Below are the code and all the weights of a small trained network. Each question names an input and a class and asks about switching units off, where a switched-off unit gives its printed mean instead of its output.

import numpy as np


def w(rows, s, z=0):
    codes = np.array(rows[::2]) - 128.0
    scale = np.full(codes.shape[1], s)
    scale[-1] = z or s
    return codes * scale


def f(y):
    return np.maximum(y, 0)


def log_softmax(a):
    a = a - a.max(-1, keepdims=True)
    return a - np.log(np.exp(a).sum(-1, keepdims=True))


def net(x, mask):
    res = np.array(x, float).reshape(1, 2) / 4 @ E
    y = f(res @ A[0][:, :-1].T + A[0][:, -1])
    res = res + np.where(mask, y, B[0][:, -1]) @ B[0][:, :-1]
    return log_softmax(res[-1] @ U[:, :-1].T + U[:, -1])


A, B = {}, {}
E = w([
[164,41,173,94,110,191,105,73,121,98,181],'x0',
[187,123,182,37,146,157,99,248,73,137,70],'x1',
],0.018)
A[0] = w([
[137,176,146,103,160,104,116,219,102,134,87,254],'neuron 1',
[152,93,191,96,135,178,108,117,116,101,142,126],'neuron 2',
[103,138,121,148,122,121,92,96,144,90,169,215],'neuron 3',
[117,124,120,161,99,132,165,57,151,120,154,205],'neuron 4',
[184,94,150,68,113,151,101,132,61,85,145,48],'neuron 5',
[135,201,51,182,193,49,143,137,117,185,115,129],'neuron 6',
[132,90,162,166,86,160,145,88,153,8,201,145],'neuron 7',
[128,110,100,164,110,129,150,98,143,112,167,175],'neuron 8',
],0.013,0.0046)
B[0] = w([
[79,46,105,120,227,200,103,149,61,117,41,254],'neuron 1',
[46,88,105,131,123,179,198,121,97,169,138,214],'neuron 2',
[140,163,156,165,62,78,139,99,79,106,109,196],'neuron 3',
[138,133,128,143,77,89,122,108,110,65,138,230],'neuron 4',
[102,29,89,105,176,171,201,163,150,177,95,220],'neuron 5',
[148,128,123,108,114,172,181,107,191,108,109,241],'neuron 6',
[97,8,192,168,90,95,82,52,72,180,157,238],'neuron 7',
[139,111,155,168,78,52,135,58,125,111,143,203],'neuron 8',
],0.013,0.023)
U = w([
[123,147,167,143,138,60,19,115,68,108,101,225],'0',
[168,165,122,93,109,106,98,155,170,175,163,4],'1',
[117,82,127,93,179,167,136,156,103,164,130,153],'2',
[149,183,131,139,94,105,180,123,162,88,128,153],'3',
[143,98,176,151,82,70,121,95,88,127,250,44],'4',
[137,182,111,127,106,115,100,157,170,184,206,2],'5',
],0.016,0.0044)

Each question gives the input, the list of numbers given to net, and the class t.
The units are the neurons (one row each of A and B). Each row of codes is followed by its name. A weight is (code - 128) times the scale printed after its matrix; where a second scale follows, it is the last column's (A, B and U).
mask holds one flag per neuron, in row order. A switched-off neuron (its flag False) gives its mean, the last column of its row in B, instead of its output. The means were averaged over made-up inputs and are rounded, as every weight is.
A unit's drop is (log p(t) with every unit on - log p(t) with that unit switched off) / (log p(t) with every unit on - log p(t) with every unit switched off).
The circuit of an input: a set's keep is (log p(t) with only the set's units on - log p(t) with every unit switched off) / (log p(t) with every unit on - log p(t) with every unit switched off). Starting from all 8 units, units are removed one at a time, each time the one whose removal leaves the highest keep (on an exact tie, the one counted first), for as long as the keep stays at least 0.8.
circuit, biggest first: the units of the circuit, biggest drop first
top k neurons: the k neurons with the biggest drops, biggest first
drop when u is switched off: that unit's drop, to one decimal
input [-5,-7], class 3: circuit, biggest first : [neuron 6]
input [-4,-1], class 3: top 2 neurons : [neuron 5; neuron 7]
input [-3,-4], class 3: top 2 neurons : [neuron 7; neuron 6]
input [6,0], class 4: top 2 neurons : [neuron 1; neuron 7]
input [1,0], class 4: top 2 neurons : [neuron 1; neuron 5]
input [-1,-1], class 3: top 2 neurons : [neuron 7; neuron 1]
input [3,0], class 4: drop when neuron 1 is switched off : 2.4
input [2,-1], class 4: drop when neuron 1 is switched off : 0.1
input [-8,-8], class 3: drop when neuron 6 is switched off : 0.2
input [1,-2], class 4: drop when neuron 1 is switched off : 0.4
